Below are the code and all the weights of a small trained network. Each question names an input and a class and asks about switching units off, where a switched-off unit gives its printed mean instead of its output.

import numpy as np


def w(rows, s, z=0):
    codes = np.array(rows[::2]) - 128.0
    scale = np.full(codes.shape[1], s)
    scale[-1] = z or s
    return codes * scale


def norm(h):
    return h / np.sqrt((h * h).mean(-1, keepdims=True) + 1e-5)


def f(y):
    return y / 2 * (1 + np.tanh(0.7978845608 * (y + 0.044715 * y**3)))


def log_softmax(a):
    a = a - a.max(-1, keepdims=True)
    return a - np.log(np.exp(a).sum(-1, keepdims=True))


def net(x, mask):
    res = np.array(x, float).reshape(1, 4) / 4 @ E
    u = 0
    for l in range(2):
        y = f(norm(res) @ A[l][:, :-1].T + A[l][:, -1])
        res = res + np.where(mask[u : u + 8], y, B[l][:, -1]) @ B[l][:, :-1]
        u += 8
    return log_softmax(norm(res)[-1] @ U[:, :-1].T + U[:, -1])


A, B = {}, {}
E = w([
[111,124,113,224,11,224,160,72,69,87],'x0',
[156,78,59,138,122,47,53,154,121,197],'x1',
[59,149,234,148,163,112,65,95,113,210],'x2',
[136,153,47,248,135,77,167,221,214,129],'x3',
],0.0016)
A[0] = w([
[114,126,164,91,80,230,138,69,65,110,58],'L0N1',
[34,185,215,126,184,131,139,145,171,162,146],'L0N2',
[206,92,92,107,100,126,122,129,117,166,75],'L0N3',
[118,117,154,135,138,138,115,141,110,119,99],'L0N4',
[199,83,19,145,88,127,116,123,116,135,32],'L0N5',
[101,103,186,117,190,55,33,124,139,222,5],'L0N6',
[126,146,108,107,129,107,96,117,147,114,32],'L0N7',
[60,97,145,254,39,115,66,75,49,143,59],'L0N8',
],0.0029,0.0012)
B[0] = w([
[3,149,147,161,140,57,51,127,152,121,192],'L0N1',
[217,73,159,85,185,103,128,139,124,88,221],'L0N2',
[99,86,157,102,133,121,148,172,125,135,136],'L0N3',
[139,135,135,141,136,112,116,115,147,136,120],'L0N4',
[122,123,188,70,167,128,137,158,101,77,173],'L0N5',
[66,132,132,122,71,165,103,88,97,107,250],'L0N6',
[127,114,129,122,128,129,130,156,141,148,105],'L0N7',
[153,115,74,136,82,157,130,174,202,185,217],'L0N8',
],0.0035,0.0018)
A[1] = w([
[111,139,242,100,150,168,116,63,89,126,6],'L1N1',
[85,197,176,199,189,102,106,108,148,152,52],'L1N2',
[97,140,134,164,90,135,82,63,79,206,39],'L1N3',
[119,116,142,144,108,120,83,126,138,170,174],'L1N4',
[112,137,179,121,162,139,112,122,141,132,112],'L1N5',
[114,177,106,253,114,143,173,146,150,108,63],'L1N6',
[129,160,118,245,136,138,175,151,154,85,87],'L1N7',
[129,117,113,134,181,24,49,152,161,223,42],'L1N8',
],0.005,0.0012)
B[1] = w([
[67,85,2,100,77,57,89,158,55,55,216],'L1N1',
[162,80,46,27,142,89,155,193,84,82,169],'L1N2',
[213,146,202,157,181,184,174,169,216,173,196],'L1N3',
[123,118,155,133,105,175,170,132,138,113,173],'L1N4',
[144,139,56,160,90,110,161,128,125,90,155],'L1N5',
[92,100,226,118,81,212,63,79,165,213,226],'L1N6',
[120,70,202,121,112,174,70,135,113,219,221],'L1N7',
[7,116,148,123,29,177,85,43,79,67,252],'L1N8',
],0.0038,0.0034)
U = w([
[61,97,59,75,94,69,90,122,50,28,177],'0',
[106,109,205,173,73,241,92,108,184,230,176],'1',
[165,232,112,159,189,99,184,67,158,108,2],'2',
[254,136,118,121,227,71,191,194,158,170,113],'3',
],0.0068,0.0038)

Each question gives the input, the list of numbers given to net, and the class t.
The units are the neurons (one row each of A and B). Each row of codes is followed by its name. A weight is (code - 128) times the scale printed after its matrix; where a second scale follows, it is the last column's (A, B and U).
mask holds one flag per neuron, layer by layer. A switched-off neuron (its flag False) gives its mean, the last column of its row in B, instead of its output. The means were averaged over made-up inputs and are rounded, as every weight is.
A unit's drop is (log p(t) with every unit on - log p(t) with that unit switched off) / (log p(t) with every unit on - log p(t) with every unit switched off).
unit that matters most: the unit with the biggest drop
k most important neurons: the k neurons with the biggest drops, biggest first
top k neurons in layer l: the k neurons of layer l with the biggest drops, biggest first
drop of u: that unit's drop, to one decimal
input [-2,4,5,-5], class 0: unit that matters most => L1N1
input [-1,0,-8,7], class 1: 4 most important neurons => (L0N2; L1N6; L1N7; L1N2)
input [-6,-7,-6,7], class 1: top 4 neurons in layer 1 => (L1N7; L1N6; L1N2; L1N1)
input [4,7,-8,6], class 1: 2 most important neurons => (L0N2; L1N6)
input [-3,5,5,-3], class 0: 2 most important neurons => (L1N1; L1N6)
input [-3,5,-3,8], class 1: 2 most important neurons => (L1N1; L0N2)
input [-1,1,-8,1], class 3: 3 most important neurons => (L1N8; L1N1; L0N6)
input [-3,-7,-1,3], class 3: 2 most important neurons => (L1N8; L0N2)
input [-2,0,-3,0], class 3: 2 most important neurons => (L1N8; L0N1)
input [-3,-4,-8,2], class 3: 3 most important neurons => (L1N8; L0N6; L0N1)
input [-1,-4,3,1], class 0: top 2 neurons in layer 1 => (L1N1; L1N3)
input [0,5,-6,-1], class 3: 2 most important neurons => (L1N8; L1N1)
input [0,-1,-6,6], class 1: drop of L1N6 => 0.1
input [-7,8,7,-3], class 0: unit that matters most => L1N6
input [-7,-6,-5,1], class 3: drop of L1N8 => 0.2
input [-4,-3,-5,1], class 3: drop of L1N8 => 0.3
input [1,0,5,-5], class 0: drop of L1N1 => 1.5
